[[3.945,2.111,1.606,1.418,3.125,0.607,4.298],
[0.493,2.512,-4.746,-1.093,1.914,-4.795,-7.445],
[-2.556,-1.200,4.335,2.122,0.292,2.458,0.548]]
:
[[3.945,0.493,-2.556],
[2.111,2.512,-1.200],
[1.606,-4.746,4.335],
[1.418,-1.093,2.122],
[3.125,1.914,0.292],
[0.607,-4.795,2.458],
[4.298,-7.445,0.548]]

[[-0.121,-0.461,-1.042,1.867,2.248,5.741,1.435,0.198,-3.126],
[1.375,2.054,-1.882,-2.518,1.858,-6.089,-2.403,-3.612,4.214],
[3.618,2.741,4.449,3.539,-0.282,-3.703,-0.089,1.813,1.134],
[-4.081,-4.463,-1.336,-0.266,1.969,5.406,0.692,0.000,-4.458],
[-0.707,-1.577,3.091,3.294,-1.304,4.910,1.262,1.471,-3.435],
[0.632,-0.980,2.061,2.158,2.152,4.917,0.704,0.589,-4.174]]
:
[[-0.121,1.375,3.618,-4.081,-0.707,0.632],
[-0.461,2.054,2.741,-4.463,-1.577,-0.980],
[-1.042,-1.882,4.449,-1.336,3.091,2.061],
[1.867,-2.518,3.539,-0.266,3.294,2.158],
[2.248,1.858,-0.282,1.969,-1.304,2.152],
[5.741,-6.089,-3.703,5.406,4.910,4.917],
[1.435,-2.403,-0.089,0.692,1.262,0.704],
[0.198,-3.612,1.813,0.000,1.471,0.589],
[-3.126,4.214,1.134,-4.458,-3.435,-4.174]]

[[1.902,-3.068,0.837],
[1.128,0.107,1.950],
[-0.692,1.130,3.037],
[-2.261,0.111,-4.030],
[0.875,-1.383,-7.834],
[4.843,-0.363,-1.819],
[-7.092,3.215,2.942],
[-1.024,0.643,3.961],
[2.942,1.878,1.723],
[3.336,1.593,4.030],
[-7.655,2.634,3.028],
[-3.848,2.636,-5.231]]
:
[[1.902,1.128,-0.692,-2.261,0.875,4.843,-7.092,-1.024,2.942,3.336,-7.655,-3.848],
[-3.068,0.107,1.130,0.111,-1.383,-0.363,3.215,0.643,1.878,1.593,2.634,2.636],
[0.837,1.950,3.037,-4.030,-7.834,-1.819,2.942,3.961,1.723,4.030,3.028,-5.231]]

[[-0.059,-0.718,-2.254,-3.475,-2.052,4.417,-3.750,1.148],
[-3.616,-1.564,0.721,2.444,1.031,-4.002,2.809,-1.214],
[5.800,1.640,-0.623,-1.797,1.083,3.730,-1.415,1.034]]
:
[[-0.059,-3.616,5.800],
[-0.718,-1.564,1.640],
[-2.254,0.721,-0.623],
[-3.475,2.444,-1.797],
[-2.052,1.031,1.083],
[4.417,-4.002,3.730],
[-3.750,2.809,-1.415],
[1.148,-1.214,1.034]]

[[4.126,0.645,-6.388,-5.919,-2.781],
[-2.478,-2.856,0.155,-4.029,-5.955],
[1.651,4.395,-1.264,0.439,-1.237],
[-5.108,0.068,-2.423,2.183,1.111],
[1.486,-7.215,0.796,-0.410,-1.325]]
:
[[4.126,-2.478,1.651,-5.108,1.486],
[0.645,-2.856,4.395,0.068,-7.215],
[-6.388,0.155,-1.264,-2.423,0.796],
[-5.919,-4.029,0.439,2.183,-0.410],
[-2.781,-5.955,-1.237,1.111,-1.325]]

[[-1.776,1.583,-0.501,-0.350],
[0.684,-1.316,-2.011,-1.228],
[6.389,-2.580,4.083,4.781],
[-3.800,3.459,-1.904,-1.257],
[2.557,-0.964,1.792,2.583],
[3.557,-2.145,2.408,2.008],
[4.051,0.394,2.900,1.393],
[1.370,0.599,0.490,-0.194],
[1.119,-0.174,-1.357,-2.690],
[4.740,0.446,2.778,2.609],
[2.273,-0.984,-0.177,1.916],
[0.980,-3.618,0.766,1.683]]
:
[[-1.776,0.684,6.389,-3.800,2.557,3.557,4.051,1.370,1.119,4.740,2.273,0.980],
[1.583,-1.316,-2.580,3.459,-0.964,-2.145,0.394,0.599,-0.174,0.446,-0.984,-3.618],
[-0.501,-2.011,4.083,-1.904,1.792,2.408,2.900,0.490,-1.357,2.778,-0.177,0.766],
[-0.350,-1.228,4.781,-1.257,2.583,2.008,1.393,-0.194,-2.690,2.609,1.916,1.683]]

[[-1.705,-0.926,-0.240,4.151],
[3.036,-2.036,-2.225,-1.434],
[-0.020,-3.213,-6.751,1.435],
[0.603,2.885,-6.517,0.096],
[-2.795,0.179,2.328,3.479]]
:
[[-1.705,3.036,-0.020,0.603,-2.795],
[-0.926,-2.036,-3.213,2.885,0.179],
[-0.240,-2.225,-6.751,-6.517,2.328],
[4.151,-1.434,1.435,0.096,3.479]]

[[-0.730,-7.679],
[5.823,-7.702],
[0.613,-7.488],
[-4.803,-7.438],
[-0.588,-7.103],
[-3.851,-7.261]]
:
[[-0.730,5.823,0.613,-4.803,-0.588,-3.851],
[-7.679,-7.702,-7.488,-7.438,-7.103,-7.261]]
